Below are the code and all the weights of a small trained network. Each question names an input and a target symbol and asks about switching units off, where a switched-off unit gives its printed mean instead of its output.

import numpy as np


def w(rows, s, z=0):
    codes = np.array(rows[::2]) - 128.0
    scale = np.full(codes.shape[1], s)
    scale[-1] = z or s
    return codes * scale


def f(y):
    return y / 2 * (1 + np.tanh(0.7978845608 * (y + 0.044715 * y**3)))


def softmax(a):
    e = np.exp(a - a.max(-1, keepdims=True))
    return e / e.sum(-1, keepdims=True)


def log_softmax(a):
    a = a - a.max(-1, keepdims=True)
    return a - np.log(np.exp(a).sum(-1, keepdims=True))


def net(x, mask):
    ids = ['ΞΨγδεζηθμπσφ'.index(c) for c in x.split()]
    T = len(ids)
    res = E[ids] + P[:T]
    u = 0
    for l in range(2):
        q, k, v = (res @ M[l].T for M in (Q, K, V))
        z = softmax(np.where(np.tri(T) > 0, q @ k.T / 3**0.5, -1e9)) @ v
        res = res + np.where(mask[u], z, O[l][:, -1]) @ O[l][:, :-1]
        u += 1
        y = f(res @ A[l][:, :-1].T + A[l][:, -1])
        res = res + np.where(mask[u : u + 12], y, B[l][:, -1]) @ B[l][:, :-1]
        u += 12
    return log_softmax(res[-1] @ U[:, :-1].T + U[:, -1])


Q, K, V, O, A, B = {}, {}, {}, {}, {}, {}
E = w([
[28,127,114,144,89,196,44],'Ξ',
[162,113,57,124,37,195,70],'Ψ',
[88,126,87,202,197,87,128],'γ',
[123,138,184,198,140,140,48],'δ',
[127,148,10,114,124,136,162],'ε',
[85,56,143,124,114,158,181],'ζ',
[163,239,143,101,149,122,174],'η',
[176,166,143,122,55,202,91],'θ',
[162,188,46,96,164,98,202],'μ',
[180,151,195,211,142,148,161],'π',
[41,94,77,138,112,160,116],'σ',
[159,53,151,83,212,158,82],'φ',
],0.014)
P = w([
[113,79,185,108,58,2,133],'0',
[103,133,137,121,100,158,159],'1',
[99,151,125,134,111,171,150],'2',
[116,147,124,145,119,178,157],'3',
[115,148,121,155,124,181,138],'4',
[123,144,123,158,136,187,138],'5',
[133,145,116,159,145,180,125],'6',
[137,142,108,167,151,180,128],'7',
[155,133,101,175,153,180,118],'8',
[162,145,108,183,162,167,112],'9',
[161,132,109,189,165,179,115],'10',
[168,142,111,196,172,175,106],'11',
[174,151,102,185,186,163,72],'12',
],0.0075)
Q[0] = w([
[213,81,124,211,182,76,75],'0.h0',
[5,2,244,220,199,180,156],'0.h0',
[193,228,6,116,100,253,125],'0.h0',
],0.0056)
K[0] = w([
[144,128,124,167,152,156,125],'0.h0',
[90,186,124,255,41,41,153],'0.h0',
[174,95,137,82,182,104,85],'0.h0',
],0.0099)
V[0] = w([
[180,48,148,2,199,112,93],'0.h0',
[115,97,131,14,103,153,123],'0.h0',
[101,114,133,55,79,98,174],'0.h0',
],0.0059)
O[0] = w([
[128,138,169,175,24,112,255,6],'0.h0',
[89,125,171,35,65,121,174,126],'0.h0',
[82,83,123,56,80,72,161,127],'0.h0',
],0.0063,0.0021)
A[0] = w([
[238,167,55,116,94,159,46,206],'0.n0',
[128,114,126,198,97,123,95,135],'0.n1',
[41,96,99,110,74,154,124,110],'0.n2',
[89,183,69,25,185,204,102,49],'0.n3',
[173,218,32,180,60,172,204,3],'0.n4',
[155,205,117,42,184,40,146,120],'0.n5',
[100,116,218,143,188,71,122,177],'0.n6',
[105,197,110,151,171,207,104,162],'0.n7',
[147,110,185,143,156,57,204,2],'0.n8',
[141,99,146,153,169,180,174,76],'0.n9',
[253,183,188,136,56,121,169,195],'0.n10',
[32,35,141,210,163,182,172,204],'0.n11',
],0.0067,0.0041)
B[0] = w([
[207,88,179,94,144,193,194,254],'0.n0',
[112,135,164,80,184,150,123,149],'0.n1',
[170,44,118,105,138,142,117,166],'0.n2',
[154,123,104,168,110,99,221,172],'0.n3',
[91,137,79,129,119,255,183,187],'0.n4',
[28,148,136,130,139,80,199,134],'0.n5',
[132,212,61,131,144,186,147,136],'0.n6',
[176,102,140,85,174,115,178,235],'0.n7',
[136,138,132,171,6,135,115,108],'0.n8',
[131,181,96,150,136,91,104,130],'0.n9',
[39,200,147,160,122,172,192,165],'0.n10',
[186,157,116,47,168,96,116,239],'0.n11',
],0.0068,0.0055)
Q[1] = w([
[109,169,88,251,11,146,218],'1.h0',
[67,117,152,90,171,25,81],'1.h0',
[170,174,99,79,180,209,247],'1.h0',
],0.013)
K[1] = w([
[167,154,97,98,246,202,143],'1.h0',
[51,144,127,81,60,98,152],'1.h0',
[172,140,139,217,219,105,110],'1.h0',
],0.014)
V[1] = w([
[157,115,129,115,120,81,254],'1.h0',
[94,227,108,196,190,50,141],'1.h0',
[103,72,18,113,169,82,126],'1.h0',
],0.012)
O[1] = w([
[114,25,150,208,167,95,166,254],'1.h0',
[155,134,145,109,129,159,253,54],'1.h0',
[208,153,142,212,10,91,142,233],'1.h0',
],0.013,0.0038)
A[1] = w([
[69,254,106,83,161,201,185,106],'1.n0',
[28,139,53,25,201,129,80,171],'1.n1',
[193,174,110,183,24,70,112,156],'1.n2',
[141,176,40,48,101,220,101,149],'1.n3',
[233,172,172,181,105,142,89,139],'1.n4',
[126,180,101,179,26,206,120,54],'1.n5',
[222,213,144,23,160,116,130,152],'1.n6',
[116,106,110,116,115,97,12,67],'1.n7',
[190,233,74,103,139,122,95,156],'1.n8',
[108,30,181,189,208,132,120,2],'1.n9',
[117,132,97,225,122,77,28,30],'1.n10',
[161,56,145,198,108,128,230,147],'1.n11',
],0.0068,0.0091)
B[1] = w([
[193,18,129,106,120,133,69,213],'1.n0',
[182,170,200,186,70,212,97,231],'1.n1',
[103,122,19,125,211,254,111,229],'1.n2',
[70,149,194,160,132,24,141,209],'1.n3',
[75,112,29,99,116,110,146,196],'1.n4',
[124,116,145,153,189,77,187,167],'1.n5',
[87,118,128,164,44,97,149,193],'1.n6',
[133,173,148,49,164,87,226,176],'1.n7',
[49,98,153,98,53,132,151,175],'1.n8',
[47,166,66,132,35,93,191,177],'1.n9',
[182,55,170,33,80,93,162,190],'1.n10',
[154,239,167,100,186,66,12,249],'1.n11',
],0.0072,0.019)
U = w([
[61,173,95,91,116,107,104,54],'Ξ',
[194,135,133,48,143,104,85,2],'Ψ',
[191,189,98,118,99,143,179,156],'γ',
[158,117,154,202,27,128,117,153],'δ',
[184,106,89,201,134,114,28,203],'ε',
[123,60,120,134,125,64,151,134],'ζ',
[75,127,126,88,208,113,151,119],'η',
[80,166,133,121,176,162,65,105],'θ',
[143,149,159,181,142,75,125,73],'μ',
[193,45,154,144,170,176,156,171],'π',
[113,89,54,55,134,173,111,97],'σ',
[2,101,90,218,138,144,151,230],'φ',
],0.0053,0.0044)

Each question gives the input, a string of symbols that net reads in full, and the target symbol t.
The units are the heads (3 rows each of Q, K, V and O) and the neurons (one row each of A and B). Each row of codes is followed by its name. A weight is (code - 128) times the scale printed after its matrix; where a second scale follows, it is the last column's (O, A, B and U).
mask holds one flag per unit, layer by layer, with each layer's heads first. A switched-off unit (its flag False) gives its mean, the last column of its rows in O or B, instead of its output. The means were averaged over made-up inputs and are rounded, as every weight is.
A unit's drop is (log p(t) with every unit on - log p(t) with that unit switched off) / (log p(t) with every unit on - log p(t) with every unit switched off).
The circuit of an input: a set's keep is (log p(t) with only the set's units on - log p(t) with every unit switched off) / (log p(t) with every unit on - log p(t) with every unit switched off). Starting from the 12 units with the biggest drops (on a tie, the unit counted first), units are removed one at a time, each time the one whose removal leaves the highest keep (on an exact tie, the one counted first), for as long as the keep stays at least 0.8.
circuit, biggest first: the units of the circuit, biggest drop first
k most important neurons: the k neurons with the biggest drops, biggest first
k most important neurons of layer l: the k neurons of layer l with the biggest drops, biggest first
input γ φ ε ζ φ ε θ ε σ ζ ζ σ, target γ: circuit, biggest first : [1.h0; 0.n11; 0.n0; 0.h0]
input ε θ ζ φ, target ε: 2 most important neurons of layer 1 : [1.n11; 1.n7]
input ζ Ξ θ ε σ ζ θ, target θ: circuit, biggest first : [1.h0; 0.n0]
input σ Ξ π Ξ γ ε, target γ: circuit, biggest first : [1.h0; 0.h0]
input δ ζ γ ε ε, target γ: circuit, biggest first : [1.h0; 0.n0]
input Ξ Ξ ζ ε δ θ γ θ, target γ: circuit, biggest first : [1.h0; 0.n0]
input ζ ζ δ σ γ γ, target ζ: most important neuron of layer 1 : [1.n10]
input η σ Ψ σ ε ζ η Ψ ζ Ξ ζ η, target η: 2 most important neurons : [0.n5; 1.n11]
input ζ ζ η, target η: 2 most important neurons : [1.n11; 0.n5]
input σ ε Ψ π ε μ Ψ δ γ ε δ, target σ: 2 most important neurons of layer 0 : [0.n4; 0.n2]
input Ξ δ γ γ, target Ξ: 2 most important neurons : [1.n8; 0.n2]
input ζ π ζ ζ δ Ξ φ δ γ σ ε σ, target ζ: 4 most important neurons : [0.n4; 1.n10; 0.n11; 0.n10]
input ε ζ σ η ζ σ θ ζ, target ε: 2 most important neurons of layer 1 : [1.n11; 1.n7]
input δ θ μ δ π θ, target π: most important neuron of layer 1 : [1.n0]
input φ σ π ε σ ζ ε Ξ σ π Ξ, target φ: 2 most important neurons : [1.n9; 1.n11]
input θ θ δ δ ε ε, target δ: 3 most important neurons : [1.n1; 1.n6; 1.n2]
input θ η ζ δ γ δ θ ζ σ ζ μ σ θ, target δ: 2 most important neurons : [1.n6; 1.n2]
input ζ ζ ε ε μ ζ Ψ ε ζ Ψ, target Ψ: 3 most important neurons of layer 1 : [1.n7; 1.n10; 1.n2]
input ε μ η φ ε σ, target ε: 2 most important neurons : [1.n11; 1.n7]
input μ φ δ ε ε π γ, target μ: 3 most important neurons : [1.n11; 0.n5; 1.n2]
input θ ζ γ φ δ δ ε ε σ σ, target θ: 2 most important neurons : [0.n4; 1.n1]
input σ ζ θ ε π ζ, target σ: 2 most important neurons : [1.n2; 0.n0]
input ζ ε ζ θ Ψ ε, target ε: 2 most important neurons of layer 0 : [0.n3; 0.n10]
input ε ζ ζ φ γ φ σ φ π ζ γ Ψ, target γ: most important neuron of layer 1 : [1.n11]
input ζ η ε ε σ ε π δ σ, target ζ: 2 most important neurons of layer 0 : [0.n4; 0.n2]
input σ δ δ π ζ φ θ Ξ ζ δ ε ε, target δ: 2 most important neurons of layer 1 : [1.n1; 1.n0]
input ζ π δ π ε γ μ δ, target ζ: 2 most important neurons : [0.n4; 1.n10]
input ε ζ θ π Ψ σ, target ε: most important neuron of layer 0 : [0.n11]
